Below are the code and all the weights of a small trained network. Each question names an input and a class and asks about switching units off, where a switched-off unit gives its printed mean instead of its output.

import numpy as np


def w(rows, s, z=0):
    codes = np.array(rows[::2]) - 128.0
    scale = np.full(codes.shape[1], s)
    scale[-1] = z or s
    return codes * scale


def f(y):
    return np.maximum(y, 0)


def log_softmax(a):
    a = a - a.max(-1, keepdims=True)
    return a - np.log(np.exp(a).sum(-1, keepdims=True))


def net(x, mask):
    res = np.array(x, float).reshape(1, 3) / 4 @ E
    y = f(res @ A[0][:, :-1].T + A[0][:, -1])
    res = res + np.where(mask, y, B[0][:, -1]) @ B[0][:, :-1]
    return log_softmax(res[-1] @ U[:, :-1].T + U[:, -1])


A, B = {}, {}
E = w([
[116,58,168,154,188,134,114],'x0',
[97,183,62,77,191,205,249],'x1',
[188,75,112,107,121,117,224],'x2',
],0.014)
A[0] = w([
[147,79,149,144,98,71,89,51],'neuron 1',
[163,57,131,121,87,104,219,25],'neuron 2',
[156,131,102,143,143,124,119,63],'neuron 3',
[114,57,180,166,252,141,142,199],'neuron 4',
[186,83,140,127,98,139,148,236],'neuron 5',
[106,135,102,129,133,153,93,2],'neuron 6',
[151,211,121,145,27,114,174,164],'neuron 7',
[128,146,159,80,155,147,181,141],'neuron 8',
[60,211,163,141,181,158,53,74],'neuron 9',
[112,163,106,145,204,153,153,20],'neuron 10',
[102,132,84,127,197,147,139,64],'neuron 11',
],0.013,0.0039)
B[0] = w([
[120,154,200,136,82,194,165,210],'neuron 1',
[135,111,140,169,248,109,68,204],'neuron 2',
[152,132,113,145,116,125,132,128],'neuron 3',
[111,146,77,25,102,122,65,243],'neuron 4',
[93,124,141,115,149,35,203,184],'neuron 5',
[171,63,147,127,160,145,107,149],'neuron 6',
[98,98,133,31,130,126,49,212],'neuron 7',
[103,114,173,146,83,76,145,208],'neuron 8',
[131,83,136,117,222,27,170,248],'neuron 9',
[135,133,197,150,81,157,106,205],'neuron 10',
[153,121,196,158,86,138,131,200],'neuron 11',
],0.015)
U = w([
[161,105,106,189,206,96,140,157],'0',
[135,143,211,180,7,168,131,70],'1',
[123,149,30,17,59,154,44,101],'2',
[112,153,66,108,69,100,151,254],'3',
[198,156,2,217,140,199,122,64],'4',
],0.0083,0.0064)

Each question gives the input, the list of numbers given to net, and the class t.
The units are the neurons (one row each of A and B). Each row of codes is followed by its name. A weight is (code - 128) times the scale printed after its matrix; where a second scale follows, it is the last column's (A, B and U).
mask holds one flag per neuron, in row order. A switched-off neuron (its flag False) gives its mean, the last column of its row in B, instead of its output. The means were averaged over made-up inputs and are rounded, as every weight is.
A unit's drop is (log p(t) with every unit on - log p(t) with that unit switched off) / (log p(t) with every unit on - log p(t) with every unit switched off).
The circuit of an input: a set's keep is (log p(t) with only the set's units on - log p(t) with every unit switched off) / (log p(t) with every unit on - log p(t) with every unit switched off). Starting from all 11 units, units are removed one at a time, each time the one whose removal leaves the highest keep (on an exact tie, the one counted first), for as long as the keep stays at least 0.8.
circuit, biggest first: the units of the circuit, biggest drop first
most important unit: the unit with the biggest drop
top k neurons: the k neurons with the biggest drops, biggest first
drop when u is switched off: that unit's drop, to one decimal
input [8,4,1], class 2: circuit, biggest first : (neuron 4)
input [-8,-7,7], class 2: top 3 neurons : (neuron 7; neuron 9; neuron 11)
input [5,2,4], class 2: top 2 neurons : (neuron 4; neuron 9)
input [-1,4,0], class 1: circuit, biggest first : (neuron 4; neuron 9)
input [-3,2,-6], class 0: top 2 neurons : (neuron 9; neuron 4)
input [-2,4,0], class 1: circuit, biggest first : (neuron 4; neuron 9)
input [-5,-5,5], class 0: top 2 neurons : (neuron 4; neuron 2)
input [-4,-1,-5], class 0: top 2 neurons : (neuron 4; neuron 9)
input [7,6,6], class 2: top 3 neurons : (neuron 4; neuron 9; neuron 1)
input [-3,-7,-7], class 0: top 2 neurons : (neuron 9; neuron 10)
input [8,-4,7], class 2: top 2 neurons : (neuron 4; neuron 9)
input [8,-2,-7], class 2: top 3 neurons : (neuron 4; neuron 2; neuron 5)
input [-6,8,-6], class 1: top 3 neurons : (neuron 10; neuron 11; neuron 4)
input [-3,-3,8], class 0: most important unit : neuron 2
input [8,-4,-5], class 2: drop when neuron 4 is switched off : 2.1
input [3,-4,2], class 1: drop when neuron 9 is switched off : 1.9
input [-2,-7,8], class 0: drop when neuron 11 is switched off : 0.1
